Below is a small trained network, with its code and all its weights. Each question gives an input and a target symbol and asks what happens when units are switched off, that is, made to give their printed mean instead of their output.

import numpy as np


def w(rows, s, z=0):
    codes = np.array(rows[::2]) - 128.0
    scale = np.full(codes.shape[1], s)
    scale[-1] = z or s
    return codes * scale


def f(y):
    return y / 2 * (1 + np.tanh(0.7978845608 * (y + 0.044715 * y**3)))


def softmax(a):
    e = np.exp(a - a.max(-1, keepdims=True))
    return e / e.sum(-1, keepdims=True)


def log_softmax(a):
    a = a - a.max(-1, keepdims=True)
    return a - np.log(np.exp(a).sum(-1, keepdims=True))


def net(x, mask):
    ids = ['βεζθλμπφ'.index(c) for c in x.split()]
    T = len(ids)
    res = E[ids] + P[:T]
    q, k, v = (res @ M[0].T for M in (Q, K, V))
    z = softmax(np.where(np.tri(T) > 0, q @ k.T / 4**0.5, -1e9)) @ v
    res = res + np.where(mask[0], z, O[0][:, -1]) @ O[0][:, :-1]
    y = f(res @ A[0][:, :-1].T + A[0][:, -1])
    res = res + np.where(mask[1:17], y, B[0][:, -1]) @ B[0][:, :-1]
    return log_softmax(res[-1] @ U[:, :-1].T + U[:, -1])


Q, K, V, O, A, B = {}, {}, {}, {}, {}, {}
E = w([
[154,135,121,84,195],'β',
[209,91,140,111,82],'ε',
[223,110,140,81,154],'ζ',
[121,126,142,76,132],'θ',
[9,140,97,161,98],'λ',
[43,153,105,115,168],'μ',
[176,182,64,245,244],'π',
[109,105,123,144,72],'φ',
],0.013)
P = w([
[111,113,107,131,116],'0',
[143,169,173,120,101],'1',
[92,65,121,156,155],'2',
[147,176,96,98,70],'3',
[101,100,188,151,161],'4',
[133,133,43,120,88],'5',
[126,163,221,119,117],'6',
[96,52,55,169,145],'7',
[143,220,168,77,58],'8',
[95,41,148,200,195],'9',
[129,181,52,59,32],'10',
[127,118,247,191,177],'11',
[130,113,67,61,130],'12',
],0.013)
Q[0] = w([
[112,174,250,154,129],'H0',
[129,79,175,167,156],'H0',
[144,199,158,100,91],'H0',
[119,119,175,113,143],'H0',
],0.021)
K[0] = w([
[131,127,2,95,97],'H0',
[139,198,94,105,93],'H0',
[121,37,69,125,149],'H0',
[163,147,97,87,124],'H0',
],0.02)
V[0] = w([
[248,48,185,54,73],'H0',
[72,171,143,123,34],'H0',
[89,130,142,1,217],'H0',
[46,146,100,224,57],'H0',
],0.0093)
O[0] = w([
[119,231,121,169,15,3],'H0',
[147,153,48,26,127,166],'H0',
[3,69,237,89,107,163],'H0',
[195,82,51,91,159,202],'H0',
],0.011,0.0025)
A[0] = w([
[171,155,159,23,142,151],'N0',
[85,74,160,25,86,255],'N1',
[119,94,143,7,122,38],'N2',
[93,72,186,105,130,104],'N3',
[168,130,178,87,117,141],'N4',
[166,117,91,179,175,45],'N5',
[72,54,172,123,127,90],'N6',
[108,82,187,185,216,178],'N7',
[151,156,154,115,163,192],'N8',
[95,156,57,153,149,162],'N9',
[105,91,132,96,199,154],'N10',
[177,113,10,125,133,154],'N11',
[128,218,143,156,159,185],'N12',
[135,215,151,57,33,110],'N13',
[114,144,208,234,107,58],'N14',
[116,143,115,2,19,176],'N15',
],0.0093,0.0054)
B[0] = w([
[114,108,90,141,130,192],'N0',
[67,240,127,24,136,246],'N1',
[82,44,129,118,88,202],'N2',
[254,187,127,101,130,195],'N3',
[43,177,115,138,127,142],'N4',
[27,153,196,96,83,162],'N5',
[220,160,156,125,126,202],'N6',
[201,155,81,140,93,224],'N7',
[77,115,108,175,82,154],'N8',
[242,100,155,102,131,165],'N9',
[200,77,151,156,29,242],'N10',
[56,123,165,169,226,243],'N11',
[136,55,83,144,93,175],'N12',
[36,46,145,162,76,199],'N13',
[249,96,185,127,214,204],'N14',
[47,242,52,142,219,186],'N15',
],0.0059,0.012)
U = w([
[177,207,204,101,158,51],'β',
[130,143,38,151,2,253],'ε',
[83,85,214,153,86,156],'ζ',
[38,192,137,65,101,99],'θ',
[66,68,141,101,124,70],'λ',
[187,132,86,41,26,159],'μ',
[241,83,116,196,118,104],'π',
[173,210,48,138,189,200],'φ',
],0.005,0.0021)

Each question gives the input, a string of symbols that net reads in full, and the target symbol t.
The units are the heads (4 rows each of Q, K, V and O) and the neurons (one row each of A and B). Each row of codes is followed by its name. A weight is (code - 128) times the scale printed after its matrix; where a second scale follows, it is the last column's (O, A, B and U).
mask holds one flag per unit, heads first, then neurons. A switched-off unit (its flag False) gives its mean, the last column of its rows in O or B, instead of its output. The means were averaged over made-up inputs and are rounded, as every weight is.
A unit's drop is (log p(t) with every unit on - log p(t) with that unit switched off) / (log p(t) with every unit on - log p(t) with every unit switched off).
The circuit of an input: a set's keep is (log p(t) with only the set's units on - log p(t) with every unit switched off) / (log p(t) with every unit on - log p(t) with every unit switched off). Starting from the 12 units with the biggest drops (on a tie, the unit counted first), units are removed one at a time, each time the one whose removal leaves the highest keep (on an exact tie, the one counted first), for as long as the keep stays at least 0.8.
units of the circuit, in order: the units of the circuit, biggest drop first
most important unit: the unit with the biggest drop
top k neurons: the k neurons with the biggest drops, biggest first
drop of u: that unit's drop, to one decimal
input μ ε φ, target ε: units of the circuit, in order => H0
input φ μ λ μ π π φ λ π φ, target π: units of the circuit, in order => H0, N1
input π β π μ, target π: units of the circuit, in order => H0, N1
input β φ θ ε ζ φ μ ζ μ φ μ μ π, target π: units of the circuit, in order => H0, N10, N1
input ζ θ ε π θ, target π: units of the circuit, in order => H0, N1
input θ ε ζ φ ε ε θ, target ε: units of the circuit, in order => H0, N13
input μ φ ε ζ μ μ θ μ ζ θ, target ζ: units of the circuit, in order => H0, N13
input μ φ ζ, target φ: units of the circuit, in order => H0, N11
input ε π π μ φ λ π μ ε μ π μ β, target μ: top 2 neurons => N10, N1
input ζ β φ λ ζ λ φ, target λ: top 2 neurons => N11, N2
input λ λ ε π β ζ λ, target ζ: top 2 neurons => N13, N14
input φ φ φ μ β μ π ε λ θ, target λ: top 2 neurons => N11, N2
input μ μ λ ε, target λ: top 2 neurons => N11, N2
input φ φ β β θ ζ π, target π: most important unit => N14
input ε ε ε, target ε: drop of H0 => 0.9
input μ θ φ π β φ ζ μ μ φ β ε φ, target ε: drop of H0 => 1.6
input ζ φ φ λ ζ ε μ φ π λ, target π: drop of N5 => -0.1
